9	8	3	26	-22	-5	-4	1	-1	-3	15	-2	-1	3	-36	0	2	-5	10	4	-14	-12	-5	0	10	-6	9	-9	15	1	-4	0	-6	23 : <60>:Gb
7	13	8	27	-16	-1	-5	6	3	-3	9	-2	1	7	-44	4	4	-4	12	9	-25	3	-5	9	7	-1	17	-5	14	-9	-12	-1	-5	20 : <60>:Gb
12	13	6	25	-21	2	-8	1	2	-5	21	-3	1	9	-40	9	-2	3	12	5	-20	3	-4	7	3	-5	22	-7	19	1	-8	6	-5	17 : <60>:Gb
10	11	3	20	-19	5	-4	-7	2	-7	25	0	1	4	-35	5	0	-1	9	3	-21	-3	-6	1	11	-6	21	-8	29	-1	-9	2	-2	27 : <60>:MH
4	32	10	27	-8	-6	-14	11	-3	0	4	4	6	3	-11	16	6	1	0	-2	-7	7	10	13	10	-5	33	4	3	-2	-13	14	13	11 : <63>:NM
16	19	9	22	-19	-1	-6	-2	-4	-4	11	-2	0	5	-15	5	2	-7	9	1	-15	4	-7	-5	9	-7	7	-6	18	-1	-13	5	-6	25 : <60>:Gb
2	19	3	58	-13	11	-20	6	-3	-10	30	-18	4	10	-80	15	-1	11	19	-4	-34	12	3	11	7	-4	26	-22	26	8	-19	15	5	-12 : <60>:GR
-3	28	0	32	-9	-1	-6	5	1	-6	8	-5	4	1	-51	13	-2	-6	4	4	-11	-8	2	13	9	-2	19	-1	5	-4	-3	9	8	2 : <63>:JF
6	36	6	28	-12	-4	-3	9	4	-8	6	12	3	-2	-21	9	10	-4	0	3	-2	-6	-15	15	12	-8	27	4	-2	-4	-5	10	12	17 : <63>:JF
7	18	3	31	-20	0	-13	3	2	-5	16	-7	1	6	-55	12	1	-5	8	4	-22	9	-1	-1	11	-10	2	-6	26	0	-18	9	-3	22 : <60>:MH
-6	27	4	28	-13	2	-7	5	3	-10	16	0	9	-2	-55	10	-1	-16	-12	1	-10	-3	0	16	6	-9	21	-2	13	-5	-2	10	6	-2 : <63>:JC
10	15	6	22	-16	0	-16	4	0	-1	14	-4	4	9	-48	6	-3	2	5	5	-20	10	-3	0	11	-6	18	-9	22	-2	-13	7	-8	17 : <60>:MH
3	32	3	21	-7	-8	-2	7	3	-7	13	2	4	1	-27	12	-1	-7	2	0	-3	-8	-3	17	8	-4	30	-2	4	-2	-4	5	12	16 : <63>:JF
11	9	14	23	-16	-3	-13	-3	3	-2	14	-5	3	7	-46	11	1	5	3	3	-22	4	-3	4	10	-5	14	-7	23	1	-11	11	-8	12 : <60>:MH
0	29	4	25	-12	-9	-8	6	2	-11	8	-4	4	-1	-26	6	2	-8	-2	13	-5	-4	-4	14	14	-10	27	2	6	-5	-8	12	6	13 : <63>:JF
11	14	6	24	-20	1	-11	-1	8	-5	18	-4	3	5	-39	4	0	-4	2	5	-21	2	-7	6	10	-4	23	-9	25	-2	-9	6	-6	15 : <60>:MH
0	27	4	20	-13	0	-2	-3	5	-11	10	3	2	-6	-21	6	22	-14	-2	6	-2	-16	-8	8	9	-6	18	3	8	-6	5	4	5	18 : <63>:JF
5	54	11	55	-19	-7	-10	14	-6	-8	11	0	9	6	-59	12	6	-3	0	-2	-14	12	0	17	19	-18	34	1	6	-4	-12	21	7	23 : <63>:NM

-11	7	8	-6	-15	11	8	18	-10	7	-12	18	29	-31	4	-13	-15	-14	-26	42	30	4	0	-1	10	-3	17	8	9	1	-19	-4	-4	-17 : JG:B
4	10	4	0	-19	-4	-1	2	7	3	4	20	-4	-10	0	-13	-5	-2	-6	24	2	16	-7	-3	-3	-11	11	-17	7	2	7	-5	-1	-5 : Bd:S
2	17	2	-3	-16	2	6	5	6	-12	-1	18	-11	2	-1	-3	-12	-7	-7	26	-15	29	-4	-10	-4	-9	5	-10	11	1	7	1	-4	-1 : Bd:W
-8	8	2	-6	-8	8	5	14	-6	0	-3	10	11	-5	5	-9	-9	-9	-15	18	16	6	5	-5	-4	-5	10	4	2	-2	-4	3	-3	-10 : JG:B
-1	8	1	-5	-7	11	8	5	-5	-17	0	12	-9	28	12	-6	-9	-2	-21	20	-1	21	6	-18	-5	3	4	20	5	2	-5	6	-2	-6 : JG:B
2	0	5	15	-2	-8	-4	-4	10	11	-3	-2	7	-25	-19	-2	5	-3	5	-10	1	-11	-5	8	9	-11	2	-9	2	-3	2	-3	-1	-1 : Bd:S
1	9	5	3	10	4	9	-3	3	-9	-1	-2	-1	23	2	1	-14	-6	-14	-2	-3	15	9	-17	-3	7	-2	14	3	-1	-3	11	0	-2 : JG:B
0	10	4	0	0	6	9	-4	5	-14	3	7	-8	21	-2	-5	-6	-9	-18	6	-7	27	11	-14	-6	1	5	-7	5	1	1	10	-2	-6 : JG:L
-1	2	0	1	-12	6	0	8	-4	3	-2	7	7	-25	-4	-4	-6	-6	6	14	4	-6	-6	4	9	-6	2	2	4	7	0	-4	-3	1 : Bd:W
-11	7	2	-13	-10	12	11	13	-12	5	-5	10	18	-23	-3	-5	-11	-18	-14	26	16	-6	3	0	-2	-10	10	12	1	3	-2	1	-10	-15 : JG:A
-6	6	4	-4	-13	9	9	11	-6	-1	0	10	11	-12	2	-6	-16	-10	-15	29	13	5	3	-5	0	-6	11	6	9	0	-4	0	-6	-7 : JG:L
-5	6	7	1	8	5	5	9	1	-2	-4	-4	5	-4	-11	4	-2	-7	-6	-4	-4	-4	5	-5	2	-4	0	6	5	0	-3	4	-3	-2 : JG:A
-6	3	2	-2	-1	7	-7	2	2	-2	-4	1	3	-7	-6	0	-9	-7	-10	6	3	-1	1	-2	3	-2	8	7	1	3	-6	2	-2	-6 : JG:A
-6	10	1	-6	-30	4	3	13	-6	5	1	24	8	-29	3	-17	-14	-9	-10	44	16	12	-8	7	-3	-15	16	-4	11	2	0	-6	-2	-12 : Bd:S
-3	-3	6	8	6	6	-6	-1	3	-4	-6	-1	5	0	-4	4	-32	-4	-12	-5	5	0	6	-6	7	1	2	5	-3	-4	-9	6	5	-6 : JG:B
-1	6	5	0	1	6	6	1	-2	-7	-2	9	-1	7	-3	2	-7	-8	-11	2	-7	10	6	-9	-3	-2	2	1	1	-1	-5	6	-1	-3 : JG:L
-7	6	6	1	-5	10	9	9	-2	-1	-7	12	7	-16	-3	-6	-10	-13	-12	15	10	4	4	-3	-3	-11	8	7	3	-1	-3	7	-4	-9 : JG:L
-8	7	-1	-9	-13	7	8	8	-7	-1	-1	11	8	-9	7	-10	-9	-10	-9	23	7	7	3	-5	-6	-2	6	5	4	1	0	2	-4	-9 : JG:A
-5	9	-3	-7	-19	4	4	12	-3	5	1	14	11	-19	10	-10	-14	-8	-6	30	21	5	-4	3	-4	-4	5	3	4	3	4	-7	-3	-8 : Bd:D
-5	12	-3	-4	-24	4	4	11	-3	-4	4	27	0	-4	16	-15	-18	-6	-7	42	4	22	-4	-4	-9	-11	-2	-9	11	0	10	-6	-5	1 : Bd:W
-8	8	3	-5	-15	15	9	14	-1	-3	-1	18	10	-16	4	-10	-14	-10	-23	36	12	11	-4	-5	-2	-10	12	4	4	2	-5	2	-5	-12 : JG:L
-3	5	-1	-3	-26	0	-1	10	0	12	-5	20	8	-31	6	-16	-5	-1	-3	29	16	1	-13	10	1	-11	14	-12	11	-1	2	-12	-2	-12 : Bd:S
9	1	3	4	1	-8	-11	-6	9	1	4	3	-5	-8	-11	-4	4	0	7	-3	-11	6	-3	1	1	-8	5	-18	4	1	7	2	-1	0 : Bd:S
-3	5	6	2	-3	5	5	1	-1	-1	-5	-3	2	-5	3	-4	-8	-5	-20	7	16	5	0	-5	2	9	-2	4	0	-2	-5	5	4	-9 : JG:B
-13	6	4	-6	-10	12	5	17	-11	4	-11	13	22	-18	10	-12	-16	-14	-22	30	28	2	3	-3	0	2	7	11	10	-2	-5	1	-4	-12 : JG:B
-12	-2	2	-8	-16	3	1	17	-11	18	-2	16	26	-49	-3	-5	-3	-7	0	25	14	-19	-5	15	9	-18	10	5	7	-1	-2	-11	-4	-9 : Bd:W
2	14	2	-5	-20	-3	7	3	7	1	7	15	0	0	5	-14	-11	-4	-13	23	8	21	-1	-9	-5	-2	6	-14	9	2	8	1	-1	-10 : Bd:S
7	10	1	4	-1	-3	1	-9	9	-11	4	-3	-17	21	-3	1	-4	-3	-2	-1	-16	19	0	-10	-6	-2	-3	-12	4	0	6	12	-1	1 : Bd:D
-4	5	0	-10	-7	9	5	8	-7	-7	-5	12	9	-4	-3	-3	-6	-15	-9	12	3	3	6	-5	-4	-6	7	4	1	1	0	1	-5	-8 : JG:A
-6	2	-5	-7	-5	9	6	5	-6	-1	-1	6	4	-10	-4	-2	-3	-4	-7	11	5	-3	2	-1	-3	-2	2	6	0	-1	-3	2	-5	-7 : JG:A
-1	13	-1	-8	-9	4	12	2	-3	-5	4	7	-5	16	10	-6	-13	-8	-19	19	7	19	4	-14	-11	6	2	1	5	3	2	4	0	-10 : JG:B
0	14	3	3	-26	1	0	8	1	6	3	20	8	-25	-2	-12	-8	-8	-8	30	6	10	-6	1	4	-16	13	-10	9	-1	1	-5	-2	-6 : Bd:S
-14	3	-4	-13	-11	8	8	10	-9	7	-5	6	17	-32	-5	-1	-11	-13	-15	24	19	-6	-6	4	1	-7	9	11	2	0	-6	-2	-8	-12 : JG:A
-3	3	-2	-2	-6	9	8	5	-1	-6	0	1	-4	-5	-6	2	-4	-7	-9	6	-7	3	3	-1	-2	-4	5	-3	4	2	-4	2	-4	-7 : JG:A
0	-5	6	6	-1	-4	-1	4	5	7	0	5	10	-21	-10	0	0	-7	5	1	0	-3	-2	4	0	-12	1	-9	3	0	4	-1	-6	2 : Bd:W
-3	1	9	0	-7	-4	-6	10	5	15	-9	11	24	-37	-12	-7	6	-6	-4	13	11	-9	1	7	8	-12	13	-12	7	-4	4	-5	-3	-6 : Bd:S
-3	10	3	-9	-9	8	8	4	0	-3	3	8	5	2	6	-10	-11	-8	-19	20	10	13	5	-10	-7	-3	5	1	4	1	1	6	-4	-6 : JG:B
-11	4	9	0	-16	12	6	11	0	-3	-9	15	10	-7	-5	-9	-5	-18	-22	17	6	13	4	-10	-7	-10	12	0	6	2	-13	3	-11	-8 : JG:L
3	15	2	-3	-19	-2	9	10	4	-7	4	24	-4	6	14	-18	-15	-5	-10	33	2	27	-2	-11	-8	-4	4	-14	11	2	9	0	0	-3 : Bd:S
-11	-10	8	3	4	7	-1	7	-4	14	-13	-1	28	-35	-10	-3	-1	-8	-18	6	28	-17	1	9	8	-7	10	10	-11	-3	-13	3	1	-10 : JG:B
1	2	0	-1	-7	-1	-1	5	1	-1	0	10	3	-6	7	-4	0	1	0	15	-6	5	-1	-2	-3	-4	8	-5	4	-3	3	-4	-2	-1 : Bd:W
-6	-5	8	0	7	10	2	6	-1	4	-7	0	13	-18	-18	3	5	-8	-10	-6	1	-10	5	7	1	-10	9	3	-2	0	-14	9	-5	-11 : JG:L
-15	5	-5	-17	-46	7	3	26	-20	25	-2	23	28	-49	12	-23	-17	-7	-8	49	38	-5	-14	25	4	-15	18	11	8	0	3	-12	-4	-17 : Bd:D
-8	1	6	0	4	8	7	7	-2	-2	-1	5	3	-11	-19	8	0	-9	-5	-1	-13	-9	9	4	2	-13	5	5	1	2	-6	1	-8	-2 : JG:L
-6	1	3	-4	-6	10	10	3	0	-2	-2	5	-3	-9	-4	-4	-3	-5	-14	11	5	4	2	-1	-5	-6	10	5	2	-4	-3	1	-5	-8 : JG:A
1	9	7	-6	-13	9	10	9	2	-7	2	16	2	-7	-4	-4	-9	-4	-13	25	-6	13	2	-8	-6	-6	7	-1	7	0	-3	1	-5	-8 : JG:L
-3	1	3	4	-9	2	1	14	-3	3	-1	14	13	-23	-7	-8	-5	-8	-4	19	2	-2	-2	4	6	-15	8	1	4	1	2	0	-4	-5 : Bd:W
-4	4	4	-5	-3	6	9	2	-6	-3	-3	-5	5	0	-5	0	-11	-9	-18	14	7	4	2	-10	1	7	0	12	1	0	-6	6	-3	-15 : JG:A
0	5	2	3	-8	-4	-2	9	1	0	2	12	2	-19	-5	-1	-7	-3	-1	19	-4	4	-5	0	5	-5	4	-3	5	1	1	-2	-2	-2 : Bd:D
-1	3	6	-2	-7	5	4	9	0	4	-1	12	10	-23	-12	-5	-2	-8	-1	15	-4	0	-1	7	1	-15	8	-7	7	-2	-1	-3	-6	-6 : Bd:W

2	-2	-2	4	1	-4	-1	7	-4	5	1	7	-6	-4	-6	26	-5	-1	1	-10	2	-7	-2	13	-10	8	-4	-6	-6	2	15	4	4	2 : T:[38]
0	-2	-1	-10	2	12	-1	-2	22	3	6	5	3	29	17	0	-8	22	-2	-23	-1	-29	5	-57	-7	6	-11	-38	4	-1	-6	0	2	-6 : M:[46]
-4	-13	-1	-17	1	12	-3	3	23	22	11	8	17	47	31	29	-3	26	-2	-33	-6	-47	8	-74	-21	8	-17	-59	26	-1	6	5	12	-33 : M:[45]
-1	0	-10	-17	1	16	-5	-6	33	32	-2	-13	11	36	33	-12	-8	25	4	-9	-4	-44	6	-60	-20	10	-6	-30	5	0	17	4	6	-47 : T:[38]
-3	-1	-5	-11	-6	10	-1	-5	10	13	-1	9	-6	9	20	20	-5	18	6	2	-2	-14	1	-24	-7	-1	-9	7	11	4	17	3	3	-42 : M:[46]
1	2	-7	-6	0	8	0	0	8	23	-6	-3	-2	10	22	10	-6	18	1	10	-1	-19	2	-13	-11	2	-5	-3	-2	6	25	4	7	-38 : T:[38]
1	0	6	-11	5	11	-1	0	21	12	5	-7	-1	25	17	-14	-4	17	1	-27	-4	-23	4	-43	-4	7	-7	-43	-7	3	-23	0	2	9 : M:[46]
-1	9	0	-7	8	15	-5	-3	15	22	-6	-14	-16	9	18	-23	-16	20	4	4	-5	-15	3	4	-12	13	8	-15	-18	5	14	3	0	-22 : T:[40]
0	4	6	0	0	4	-4	-2	-3	21	1	-10	-10	-3	11	2	-8	4	4	2	-1	-11	2	15	-6	4	3	-9	-18	7	4	-1	4	-24 : T:[40]
-2	3	-5	4	0	-5	2	4	3	-7	-1	13	-8	-6	-11	19	-9	13	1	-7	-5	12	2	-11	-1	12	-2	-6	-2	-2	13	2	-6	33 : M:[36]
1	-2	6	-4	-5	15	-3	7	-1	20	4	11	-6	9	4	50	-6	14	3	-17	-3	-20	1	-29	-11	2	-7	-25	12	2	14	-1	2	-27 : M:[36]
-5	1	-8	-7	0	7	-7	3	8	12	1	13	-5	7	5	36	-11	18	3	-6	-2	-14	5	-28	-10	6	-7	-11	10	3	19	-4	0	-20 : M:[36]
2	-3	11	-1	-1	2	-1	0	3	10	4	4	-5	8	0	19	2	7	-2	-22	-3	-13	5	-15	-6	8	-4	-34	3	1	-9	-1	4	1 : M:[45]
2	4	-12	2	2	9	11	2	14	-13	-1	11	-2	7	-8	8	-12	10	-1	-3	-2	9	-1	-15	-6	12	-3	-10	7	1	11	5	-4	39 : M:[36]
1	5	-3	-9	-3	6	-2	-7	15	12	2	2	-3	13	13	-3	-5	11	-5	-11	3	-17	2	-31	1	8	-8	-18	1	-4	-1	6	3	-12 : M:[46]
0	8	-2	3	5	12	-1	-6	13	17	-5	-17	-16	4	10	-28	-21	11	0	10	-8	-10	5	14	-10	11	0	-7	-16	5	14	5	-4	-10 : T:[40]
